[128 = 0]
(6) [160 112 134  69 110  92 156 162 116 127 138  96 133 130 134  91 192 116
 106 122  78 104 180 133 140 153 161 164  91 108]
(9) [114  99 127  84 147 132 194 106 137  84 110 162  97  95 162 148 109 176
 121 121 197 121  72 146 231 125 144  72 102 132]
(9) [156 128 100 119 112 114 146 155 132 132 140 137 142 116 114 123 185 108
 138 106  83 138 132 120 116 150 154 144 126 129]
(6) [133 142 137  82 129 135 142 158  77  92 129 223 155 107 162 162  55 130
 118  81 136  85  96 186 219 164 174 122  86 140]
(12) [136 180 151 114 140 136 170 113 100 127 135 186 125  99 130 146  82  77
 114 103 135 130  84 130 162 109 126  93 139 172]
(12) [160 173 125  50 178  69 207 120  63 103 106 193 171  94 140 105 120  87
 114 107 131 116 112 139 185 133 168 173 110 152]
(12) [172 154  96 143  86 120 122  87 126 202 195 202 139 124 141 137 183  39
 121  79  73 159 135  80  84 205 138 145 180 145]
(5) [112 144 136 137 125 101  99 105 134 131 100 125 121 143 140 137 130 158
 135 118 133 107 139 139 130 166 158 134 133 108]
(6) [151 121 132 103 142 148  93  91 123 126  91 159 155 107 151 170 139 163
 127 139 123  96 133 118 123 162 161 148 102 133]
(9) [132  99 115 106 114 152 132 137 187 105  57  39 114 105  91 176 184 158
 123 141 111 146 106 143  95  75 134  91  98 131]
(9) [126 198 180 170 161 131 130 144  81 131 156 156 132 128 110  87  77  97
 145 147 119 108 137  99 118  97 105 132 153 161]
(5) [ 76 115 106 174 100 109  33  74 174 150  78  93 114 178 143 176 112 182
 136 112 160 132 135 162  92 180 143 129 155  78]
(5) [132 145 124 138 136 168 112 131 139 101  81 160 142  92 113 194 113 157
 151 119 124 119  78 140 129 118 153  96 113 156]
(9) [147 137 135 102 164 104 192 154 103  94 134 151 132 100 128  85 155 145
 146 139 129 110 126 109 177 124 151 139 110 137]
(12) [124 178 140 139 121  99 107  72 115 161 127 178 123 137 153 145 112 105
 122  95 129 117 127 123 130 186 154 129 161 131]
(5) [ 80 110 134 143 112 125  70 107 145 126  98 103 111 166 151 156  75 174
 119 122 169 114 132 175 140 148 130 116 126  92]
(6) [134 173 167 160 152 131  81  99 111 146 114 135 139 131 126 123 123 138
 144 155 112  97 158  91  84 140 132 151 143 139]
(12) [143 101 123 147  93 131  99 147 151 160 163  79 119 150 118 101 192 121
 128 140  80 133 181 100  74 147 118 148 133 106]
(5) [102 132  67 162 114 108  82 127 155 132  81 111 157 151  98 171 119 124
 147  96 128 171 100 171  75 131 135 147 154 111]
(12) [140 218 199 147 119  87 108 119 114 167 120  77 106 145 104  92 164  84
 120 131  57  94 188  95  70 135 145 139 152 138]
(5) [158 116 151 132 158 155 141 121 134 118 137 133 120  95 131 105 186 176
 154 179 119 101 146  60 126 129 134 127 114 142]
(5) [119 121 148 154 162 128 101  59 126 144 137 156 115 135 166 108 127 181
 144 169 175 105 150  75 133 166 122 140 149 116]
(9) [133 139  70 156 138 136 112 106 139 124 102 197 164 105 119 183 129 135
 165 100 136 158  71 129 112 154 152 132 151 144]
(6) [120 109 128 145 141 187 137 186 122  86 139 145 137 107 109 141  76 148
 147 143 144 130  89 144 152  71 101  97 104 151]
(9) [117 145 133 117 132  60 114  71 120 156 116 123 121 160 159 102 145 132
 116 119 141 114 167 124 129 187 154 167 149  95]
(12) [119 189 128 133 200 108 151 134 118  71  25 111 161  93  74 145 111 156
 167 150 143 131  79 139 112  54 147 135 123 160]
(6) [147 119 143  56 138 120 136 123  81 123 124 153 160 126 161 127  92 106
  85 125 130 100 149 157 163 138 139 167  88 127]
(5) [139 123 134 123 150 102 152 125 111 135 157 124 128 134 135  69 154 126
 132 154 131 124 162  93 130 133 118 161 135 119]
(6) [152 136 106  94  98  70 114  65 152 157  95 152 122 124 165 159 221 150
 125  82  97 106 148 121 135 247 217 147 130  99]
(12) [152 157 153 110 121 132 172 158 106 128 160 147 121 108 120 112 134  82
 117 113  94 120 125 119 148 115 130 110 122 156]
(6) [155  95 119  41 121 154 151 159 120  88  83 128 157  92 133 180 124 132
  95 114 113 111 106 181 167 108 158 125  55 139]
(6) [101 139 157 175 167 161 117 140  86 127 176 150 137 148 125  86  22 108
 133 170 176 136 128 115 125  66  50 134 152 146]
(9) [114  51  98 102  83 168 129 125 146 130 171 164 110 135 175 167  90 135
  96  97 170 142 100 168 191 158 114  89 109 109]
(12) [158 206 124 156  91 118 145 119 113 164 181 248 121 102 137 156 149  63
 147  46  72 126  93 105 147 215 181  95 171 165]
(12) [107 101 120 120 126 103 103 114 129 120 117 133 127 151 161 126 119 179
 130 123 157 105 146 151 160 177 153 148 116  89]
(5) [159 105 119 135 152 208 155 132 130 118 156 169 143  78 114 147 126 116
 140 163 136 153  85  81 118  73  84 100 123 179]
(5) [116 113 168  95 157 131 149 193 102  63 105 103 127 121 130 100  94 192
 133 157 143  73 142 162 194  94 143 127  66 117]
(9) [133 117 104 130 186 102 122 125  96 106 115 160 176 128 135  91 128 172
 163 163 154 117 145 109 129 142 139 200 123 114]
(6) [137  70 111 120 143 150 127 130 105 121 182 192 146 128 172 104 112 163
 136 148 163 113 142 110 174 167 120 156 112 112]
(9) [126 140  93 153 114 122  92  99 134 153 127 169 147 137 133 161 124 111
 138  97 124 148 113 132 100 171 141 142 158 125]
[138 108  93 115 153 116 137 128 135 104  94 132 154 111 122 133 163 165
 151 139 136 133 118 124 127 132 151 155 114 121] -> (9)
[147 162 117 104  77 129 150 150 132 146 132 135 128 115 107 171 134  43
  98  63  73 153  98 164 119 124 142  97 131 154] -> (5)
[189 140  85 100 146  79 158 146 114 143 123 109 184 113  91  82 239  81
 141 138  53 152 169  85  56 132 150 217 131 133] -> (12)
[108 112 173 101  98 164 122 140 127 118 135 119  94 134 154 157  65 134
  87 116 145  98 121 173 182 117 119  74  94 127] -> (5)
[133  95 132 117 138 169 154 205 101  87 165 148 143 115 123 107  89 140
 135 143 132 115 121 144 172  90 108 124  88 138] -> (6)
[114 166 161 145 183 109 130 109  91 115 118 148 136 131 133  91  85 148
 145 161 163 104 137 108 140 114 120 151 140 135] -> (9)
[129 188 210  88 154  99 154 111  86 135 108  80 113 135 126  88  94  83
  82 153 121  95 166 126 130  78 111 134 120 146] -> (12)
[149 130  81 160 129 124 113 131 163 133 100 109 151 113  87 142 210 138
 169 133  88 158 122  97  57 132 146 150 145 131] -> (5)
[142 116 139 101 103 137 137  88 111 175 187 158 117 139 166 121 109  63
  78 115 133 139 144 115 138 150  98 126 142 133] -> (12)
[119 163 132 206 131 115  87 103 126 146 166 215 115 136 154 116 141 178
 189 114 131  97 135  80 140 228 169 129 172 118] -> (6)
[114 134 114 119 146  96 128  74 138 125  87 140 125 127 146 145 132 157
 132 121 164 128 112 132 144 156 153 132 139 116] -> (9)
[ 91  92 121 189  94 153  61 142 176 126 128 100  97 156 131 151 131 203
 158 129 138 117 134 140 118 161 134  98 131  92] -> (12)
[132 173 118 133 116  78 121  93 125 159 121 148 131 139 132 131 152  94
 127  91 106 134 135 125 110 178 160 146 161 124] -> (5)
[110 143 181 122 112 126 112 100 117 152 146 117  94 152 158 119  86 114
  92 127 141 101 154 135 148 140 114 108 132 121] -> (12)
[134 143 132 114 144 136 164 115  90 136 166 185 139 119 142 117  73  72
 108 120 152 143 105 125 156 110  98 126 142 155] -> (5)
[127  76  57 140 116 130  99  97 150 142 138 174 151 136 153 157 145 150
 143 110 154 158 112 129 122 186 137 152 143 103] -> (12)
[145 185  94 122 162 106 156  83 105 129  98 216 167  92 123 164 115  88
 143  94 137 153  68 122 131 141 155 139 158 167] -> (12)
[102 160 139 133 130 113 142 125 109 133 132 130 122 144 123 124  63  82
 109 109 151 146 108 158 139  97 102 114 150 137] -> (6)

<49> [139  93 135 123 179 159 117  90 152 124 115 205 191 154  81  72  91 127
 116 130 130  74  83 175 140 164  47 110  83 166]
<51> [147 178 130 161 173 141 145 189 116 153 124 155 141 177  97 138 146 108
 155 113 132 111 109 169 151 138 151 123 103 128]
<56> [ 78 177 237 184  83 113  84 125  93 109 146 146 113 127 157 158 188 107
 115 114 154 140 140 141  96 134 116 188 144 230]
<56> [182 210 106 149 109  97 202  91  99 148 165 106 125 170  67 159  99 105
  60 143 114 104 150 141 169  39 181 119 150 129]
<49> [159 133 147 137 160 127 121 122 133 139 121 122 140 129  96 146 139 130
 144 113 137 126 119 136 131 134 120 130 152 142]
<51> [143  96  66 121 180 165 180 183 141 198 176 131 137 144 101  60  91  98
 132 138 123  85  71 116 146 114 164 127  95  49]
<44> [197 156 160 130 209 106 195 123 130 119 124 145 112 125  86 211 141 174
 109  87 136 122 193 127 175  77 138 136 173 112]
<49> [103  99 222 156 189 152 157 153 157 109  83 198 135 101 174 170 128 188
 118 115 120 159 152 180 100 126  69 185  76 204]
<58> [ 59 126 101 118  87 138 130 161 109 103 151 179 110 147 181  77 125 113
 107 141 124 105 137 121 136 140 134 122  68  97]
<56> [ 79 170 126 150 127 156 206 137 106 124 128 131 151  98 156 169 118 116
 115 118 109 147 148 194 150  98 141 124 108 206]
<51> [116 160 114 140 160 147 164 165  95 163 188 105 129 110 107 136 166  78
 155  86 154 100 118 120 168 124 177 126 177 120]
<56> [167 157  93 100  76  82  63  60 110  87 133 141 129 191  73  96 129 112
 104 141 140  80 138  96 155 146 114  74 152  86]
<49> [ 42 112 179 119 106 131 106 139 122  44  91 201 108  99 222 151 160 172
 124 110 130 153 193 141 118 165  76 140  87 171]
<44> [150 140  16  76 143 141 160  93 129 102  89 102 174 120  93 143  98 127
 160 116 108 124 142 161 191 147 128  21 143 105]
<49> [127  98  99 115 143 140 146 164 137 161 141  73 109  87 148 132 133 127
 161 121 127 152 119  95 120 122 167 135 154  83]
<44> [104 103 117 121 105 133 103 139 121 147 171 112 113 119 140  81 138  99
 133 132 143 111 102  85 116 139 143 142 139  95]
<58> [148 127 149 109 130 105 115  76 145  60  60 167 137 133 131 173 118 188
 110 127 115 146 183 153 134 135  71 103 117 158]
<44> [101 141 180 168  98 129  93 158 122 144 127 127 118 140 155 122 148 113
 134 142 131 149 102 139  83 138 131 173 105 170]
<58> [ 76 148 133 143 110 152  99 150 116 112  94 126 154 116 159 140 154 110
 177 118 127 156 114 177 117 179 115 110 111 194]
<58> [ 95 109  57  89  95 136 127 143 139  92  80 127 126 124 178 118 103 151
 147 148  98 158 147 137 130 153 127  77  80  90]
<51> [102 137 172 140  83 111 104 107 120 104 115 105 111 101 164 163 149 139
 123 130 129 167 153 124  99 124 122 152 148 177]
<58> [ 64 181 139 137 120 139 138 156  92  74 109 167 133 120 170 173 173 124
 150  92 134 137 175 173 162 157 125 103 117 180]
<51> [162 176 157 160 142 114 109 160 141 105  49 198 140 218 114 149 119 162
 127 150 106 139 132 198 120 145 101 120  43 150]
<51> [ 48  77  97  92 133 162 225 130 127 105 162 145 113  44 208 127  98 150
  89 117 112 134 179 116 152  87 131 134 110 119]
<58> [120  81 123  98 181 151 197  93 150 104 119 164 149  77 139 143  91 170
  99 112 116 122 163 146 155 105  85 119 120 144]
<56> [105 110  87  97  58 124 115  57 144  82  69 108 154 108 159 128  77 152
 109 168  90 169 141 158 108 133  89  83  99 171]
<51> [ 78 177 143 145 105 131 143 124  84 104 175 180 132 148 131 114 149  89
  95 112 145  82 144 145 163 125 128 127 120 164]
<44> [125  73 157 109 168 146 135  55 144 109 154 204 167 116  97  78  96 136
  77 120 142  65 118 132 144 132  45 135 120 162]
<58> [121 131 179 150 138 135 109 115 139 109  85 162 153 133 133 147 128 147
 130 129 123 144 124 177 108 148  80 140 101 203]
<44> [ 98 134  92 121 109 133 138 172 106 145 172 102 100 118 152 110 149  98
 143 121 137 121 127  91 140 126 181 127 141  75]
<51> [100 120 167 153 131 140 160 182 158 113  50 161 115 127 206 170 103 192
 122 157  85 201 153 186  81 114 113 164  33 167]
<44> [110 119 149 146  84 115 102 161 128 145 148 137  90 157 161  88 126 123
 103 163 125 131 112  97  86 117 147 174  88  96]
<49> [165 115 140 131 142 119 192  93 149 145 126 110 124 108 119 157  81 161
  76 148 104 147 146 132 119  57 130 155 130 139]
<58> [200  79  79  84 162 119 155  82 168 141 100  68 134  91  94 151  85 169
 133 135 110 151 137 102 133 101 127 100 171  79]
<56> [ 53  93 150 146  83 146 120 187 132 146 142 125  94 105 216  94 128 125
 126 156 118 163 110 112  70 128 145 185  75 128]
<44> [ 90 140 115 137 105 139 116 170 106 148 156  90 114 110 153 121 161  91
 163 118 140 138 112 111 122 144 169 133 147 119]
<49> [ 78  71  93  95 157 175 124 125 136 121 136 145 166  81 144  84 124 113
 163 105 138 107 102 135 144 180  90  98 125 136]
<56> [118 158 144 127 120 101 152 159 113  87 122 168  81 148 165 165 148 162
 101 120 126 134 197 114 147 104 147 137 109  91]
<56> [ 50 116  98 122  82 152 102 161 110 121 153 149 128 131 176  64 135  90
 140 138 131 112 102 124 122 168 131 119  85 118]
<49> [117 153 184 180 128 125 125 222 131 151 110 158  91 173 170 138 145 142
 130 148 118 158 121 146  85 119 156 190  58 124]
<58> [142 142 160 141 121 115  99 115 133 112  97 141 133 147 121 145 134 142
 128 133 127 140 131 146 113 139 105 132 120 159]
<56> [152 102 120 107 137 114 138 124 153 111  90 124 111 120 144 152 109 177
 122 139 111 157 158 116 119 114 121 125 118  95]
<51> [ 93  88 122 118 113 144 137 120 132 140 157 113 125  88 156  98 114 118
 117 136 128 129 115 106 112 121 126 146 130 128]
<44> [154 173  76 127 174 136 168 159  92 161 209 162 134 183  55  83 139  68
 121 100 155  33 109 113 206 118 174  97 144  54]
<56> [ 98  98 125 107 125 131 123 149 143  92  91 149 111 109 184 138 128 169
 139 129 116 157 160 125 117 146 111 124  96 111]
<44> [122  67 175 101 183 124 192  99 138 104 182 183  94  73 148 136 122 176
  61  98 146  93 192  72 152  75 100 177 155  97]
<49> [195 156 166 135 131  80  76 112 133 106  98 142 107 181  88 158 151 157
 124 128 139 126 151 110 124 133 117 131 147 105]
<58> [161 187 191 176 149 103 146 165 116 136 130 167 102 184 111 166 148 140
 100 126 132 122 149 145 129  92 148 171 109 136]
<49> [145 159 210 149 133  86  61 165 124  81  78 155  82 154 152 195 201 175
 159 103 148 162 181 114 108 160 119 156 141 126]
[179 150 120 127  95  84 108 113 129 125 124 124  99 184 103 123 114 140
  94 159 120 122 140  99 121 101 147 128 122  76] -> <49>
[145 107 108 103 156 134 146  85 136 114 139 169 153 135  93 100  99 133
 100 124 130  83 129 131 160 125  92 103 123 118] -> <44>
[ 72 135 129 139 180 179 212 178 123 126 113 145 151  74 174 175 131 137
 152  95 115 155 149 193 152 124 131 126 102 186] -> <56>
[143 107 185 134 164 119 151 112 137 122 151 176 112 125 121 132 124 156
  81 119 140 103 152 110 130  96 102 173 130 128] -> <44>
[189 149 144 104  62  54  14  33 122  70  99 101 112 163  81 146 158 142
 123 134 148 126 157  75 120 156  99  96 200 114] -> <58>
[121 120 139 126 105 109 162 144 134 122 121  99  79  97 181 170 124 166
 105 140 111 176 176 100 107  80 160 160 129 104] -> <49>
[139 135 167 143  50  81  32 109 132  99 110 183 101 221 131  71 120 138
  81 184 126 111 116 106  79 145  96 152  66 107] -> <58>
[156 166 159 139 146 105 115 123 109 116 143 150 118 156  92 150 163 123
 123 103 152 100 149 118 153 128 131 130 161 124] -> <56>
[200 126 113 119 192 126 104 140 147 153  92  67 142 113  75 175 157 138
 207  94 141 151 113 123 138 159 141  99 196 105] -> <51>
[165 120  97 113 107 107  86 134 135 151 120  42 105 115 118 141 147 123
 173 132 132 161 116  79 109 139 169 116 184  76] -> <44>
[ 79 114 128 114  87 118 124 158 123  94 119 131  82 106 205 139 142 154
 125 134 120 161 173  98 112 127 143 141 108  97] -> <49>
[196 136 153 141 128  92 109 115 141 149 130 120 106 171  87 128 119 142
 101 150 129 122 122 100 109  98 138 155 137  94] -> <58>
[152 111 114 121 115 116 123 123 140 147 132 101 113 132 123 114 110 133
 119 149 121 135 118 101 111 111 143 136 131  92] -> <51>
[ 87 145  69  94  27  98 113  96  99  81 149 122  97 142 165  98 117 114
  88 156 118 119 165  89 141 117 151  92 119  82] -> <49>
[ 76  87 160 162  62 143 106 148 151 157 132 169 121 164 185  37  71 122
  71 208  98 136  67 142  44 115 105 195   8 152] -> <51>
[166 129 180 136 143 104 103  97 147  94  89 200 132 178 105 132 114 171
  90 141 125 113 145 147 120 128  71 140  90 145] -> <49>
[113 133 173 170 156 153 151 167 131 163 138 157 140 138 133 119 125 117
 122 132 126 126  96 165 109 119 124 173  88 172] -> <58>
[ 99 106  57  67  97 120 135 101 124  68 116 135 116 107 162 121 115 150
 121 126 118 126 180 101 162 139 121  69 128  73] -> <58>
[ 79 165 158 137  71 118 176  53 105  68 126 174 141 120 157 155  97 140
  41 144 107 128 184 176 141  79  92 130  99 225] -> <49>

(20) [ 67 141 134 113 160 134 106 144 139 163  65 123 106 120 169 111 141 178
 144 111 139 105 138 175 100 148 156  83 151 113]
(15) [144 102 113 178 127 116 100 148 167  97 156 117 132 137 145 140 117  73
  94 190  97 124 140 103 176 109 142 151 119 134]
(18) [125 141 107 133 158 158 164 115  90  75 114 167  88  90 141 125 125 161
 119  72 108 105 106 120 104  91 163  81 137  36]
(20) [100 105  99 174 149  93 137 126  66 138 155 135 192  98 134 182 122 132
 139 151  73  98 145 133  80 149 169 138 152 101]
(20) [ 92 150 111 130 160 133 140 146  97 126  98 135 144 139 147 123 136 146
 132 122 143 106 147 123 135 143 159  40  97  97]
(13) [145 125 142 133 106 112 133 164 120 163 101  95 135 174 127 147  73 144
  81 205  99 145 179  87 110 131 151  94  73 141]
(18) [151 143 134 133 114 139 134 150 125 112 159 145 131 118 107 138 124 132
 147 132 144 137 106 127 129 106 126 141 137 123]
(20) [131 141 147 109 119 126 124 154 151 133 107 129 109 143 110 125 108 139
 102 156 128 146 134 131 134 108 135 123 127 134]
(18) [121 100 107 120 143 102 167  57  75 103 145 158 141  83  95 153 131 119
 106  78  63 119 114 134  86 121 130 181 177  88]
(20) [157 112 111 164 117 134 145 113  84 127 171 119 158 119 141 149 126 125
 157 121 121 117 128  97 103 144 122 135 106 120]
(13) [110 203 172  62 119 161 120 189 157 156  94 147 105 144  99  92 147 186
 183 105 233 153 100 179 140 121 112  79 136 154]
(15) [ 79  83 117 114 157  77 126  69 129 134  91 131 125 104 121 142 124 111
  62 124  37 117 148 157 101 133 147 181 187 114]
(15) [124 109 117  83 131  99 158  53 106 138 104 108 155 175 102 106 139  78
  79 102 121 142 164  91 165 169  87 110  73 165]
(20) [130 140 142 124 130 183 111 134 153 146  87 111  56 115 194  89 136 188
 167  77 165 113 111 144  93 131 125  94 125 106]
(13) [ 77 208 151  96 147 128 131 234 118 137  97 173 148 134  83 140 121 191
 151 167 181 136 123 176 130 101 182  46 147 107]
(13) [127 144 128 147 133 151 102 161 163 105 148 140 116 114 144 117 150 122
 163 126 166 120 100 148 159 112 129 129 146 126]
(18) [116  88 130 111 121  70 125  91 132 164 107  96 159 163 106 142 107  88
  61 175  70 144 178 113 132 157 118 164 115 176]
(13) [101 149 114 124 145 115 150 143  76 143 119 131 182 152 118 139 132 135
 138 138 147 118 155 115 133 158 145  55  87 125]
(18) [135  70 134 157 111 104  85 101 172 156 144  94 118 108 155 143 121 105
 118 156  72 126 131 148 101 139 114 237 178 165]
(13) [169 143 176 104  81 139 111 182 184 162  94  96  78 175 118 117  74 156
  91 195 138 171 148 109 126 102 122 128  95 165]
(15) [126 122 130 144 123 113 126 145 114 145 136 124 148 124 124 154 111 139
 127 161 105 127 139 129 102 130 145 140 136 129]
(15) [147 136 116 137 112 115 149 131  82 144 165 110 206 174 107 140 134  94
 150 152 165 136 155  81 160 171 104  89  53 172]
(20) [148 125 113 138 127 144 140 105 115 105 152 130 133 128 135 118 144 107
 144  98 146 123 117 105 148 133 109 119 104 124]
(13) [115 154 114 157 145 141 113 176 132 108 149 140 155 133 143 127 150 116
 165 145 174 112 121 130 172 129 144  79 111 124]
(18) [132 182 174  96  96 155  91 201 182 173 130 118 128 157 114 101 147 155
 201 146 239 157 106 169 156 139  93 119 125 201]
(13) [130 122 109 149 138 127 129 121 122 105 151 132 148 129 134 129 143  96
 131 126 131 118 127 113 158 132 126 121 115 126]
(15) [ 66 130 135 109 148  78 100 154 151 166  91 119 167 156 111 136 131 113
  99 186 118 131 165 163 153 152 148 118 143 169]
(15) [103 171 135 113 132 132 122 173 118 153 132 132 174 152 115 121 154 139
 183 134 204 130 128 147 154 157 122  75 107 161]
(20) [147 111 143 129 103 111 119 125 140 145 148 119 133 124 108 145 113 122
 122 153 106 145 126 134 109 124 115 192 152 155]
(20) [122 151 140 114 124  90 142 184 125 120 114 146 152 161  65 158  82 121
  59 216  97 155 159 111 151  92 168 101 114 125]
(18) [133 136 156 101  95 105 109 141 149 173 154 115 171 150  83 133 139 111
 159 155 168 159 125 154 142 153  85 183 142 212]
(18) [116  93 135 121 130  99 115 111 158 150  71  96  96 152 144 127  90 121
  44 173  58 134 174 114 118 127 146 137 119 133]
(18) [127 156 149  64 126 110 175 136 110 117  69 153 100 156  60 130  77 155
  38 148  92 163 151 108 121  84 154  85 111  95]
(15) [122 133 150  94 137 163 120 111 173 111  76 148  22  85 148  94 125 179
 113  67 114 128  90 171  91  82 134 152 191  79]
(15) [204 106 144 184  82 149 122 172 143 121 155 108  81 118 150 163  55 156
 101 198  71 141 130  83  76  75 155 171 120  99]
(13) [110 143 137 107 139 149 116 118 150 116 131 158  97  82 126 110 164 150
 174  65 158 122  77 188 117 114 114 165 198 117]
[224 116 116 162  96 171 153 105 137  41 201 148  83 107 119 124 116  88
 117 102 121 142  82  66 158  65 101 173 110  91] -> (20)
[145 130 139 142 114 146 127 151 120 149 121 115 109 124 151 136 104 170
 142 139 124 126 132 121  83 125 142 117 119 114] -> (20)
[129 170 138  93 143 154 169 159 117  88  62 162  59 136 111 114  84 182
  63 123 112 137 133 105 119  65 177  37 103  45] -> (18)
[154  93  99 221 132 157  76 144 175  94 183 106 117 107 211 126 150  84
 165 147 132  94 111 112 165 126 130 156 125 125] -> (13)
[ 81 108 119 143 149  94 115 122 106 161 124 126 165 102 138 158 135 141
 141 139  91 106 141 167  83 156 153 154 175 128] -> (20)
[148  77  89 182 147 122  97  93 197  43 160 124 102 128 161 110 145  16
  63 148  84 114 125  90 232  97 122 167 120 121] -> (15)
[ 71 154 102 164 168 125 128 177  68 148 126 137 192 121 160 153 146 163
 185 140 153  86 146 144 107 166 180  38 114  99] -> (13)
[129 132 143 106 122 131 117 127 162 129 115 127 103 134 120 111 131 124
 118 124 139 141 120 141 143 118 114 144 139 144] -> (20)
[106 149 138 109 136 144 113 145 146 150  95 118 115 144 148 101 144 148
 150 115 172 125 132 146 139 146 123  86 114 143] -> (18)
[142 170 171  68  93 110 139 177 144 154 111 131 140 180  49 128  97 136
  99 184 161 182 143 125 152 111 114 117 105 178] -> (18)
[139 115 101 150 141 131 125  98 144  66 176 150 136 111 123 119 164  62
 130 100 134 119  99 120 191 113 108 158 140 123] -> (13)
[123  81 132 154 134 137  91 103 177 133 101 111  52  82 190 124 115 150
 107 117  62 108 118 157  75 110 145 196 192  99] -> (18)
[149 155 134 138 116 142 115 183 157 116 139 120 137 171 125 116 124 105
 129 176 177 142 137  99 193 119 125  81  73 154] -> (13)
[115 101 105 142 151 126 118  78 144  86 154 151 117  81 137 122 166  90
 134  77 107 109  93 155 145 118 117 188 187 110] -> (20)
[ 91 125 157  76 126  88 121 131 145 186  56 107 120 161 105 128  97 152
  68 169  94 150 172 149 103 141 139 126 135 158] -> (15)
[147 108 111 146 125 123 140 100 112 110 152 124 140 127 130 136 128 100
 117 123 107 124 131 100 135 131 120 142 113 123] -> (15)
[110 114 115 167 140 136 112 134 108 158 126 107 140 111 186 139 134 157
 169 125 123  96 138 137  84 161 148 113 129 116] -> (13)
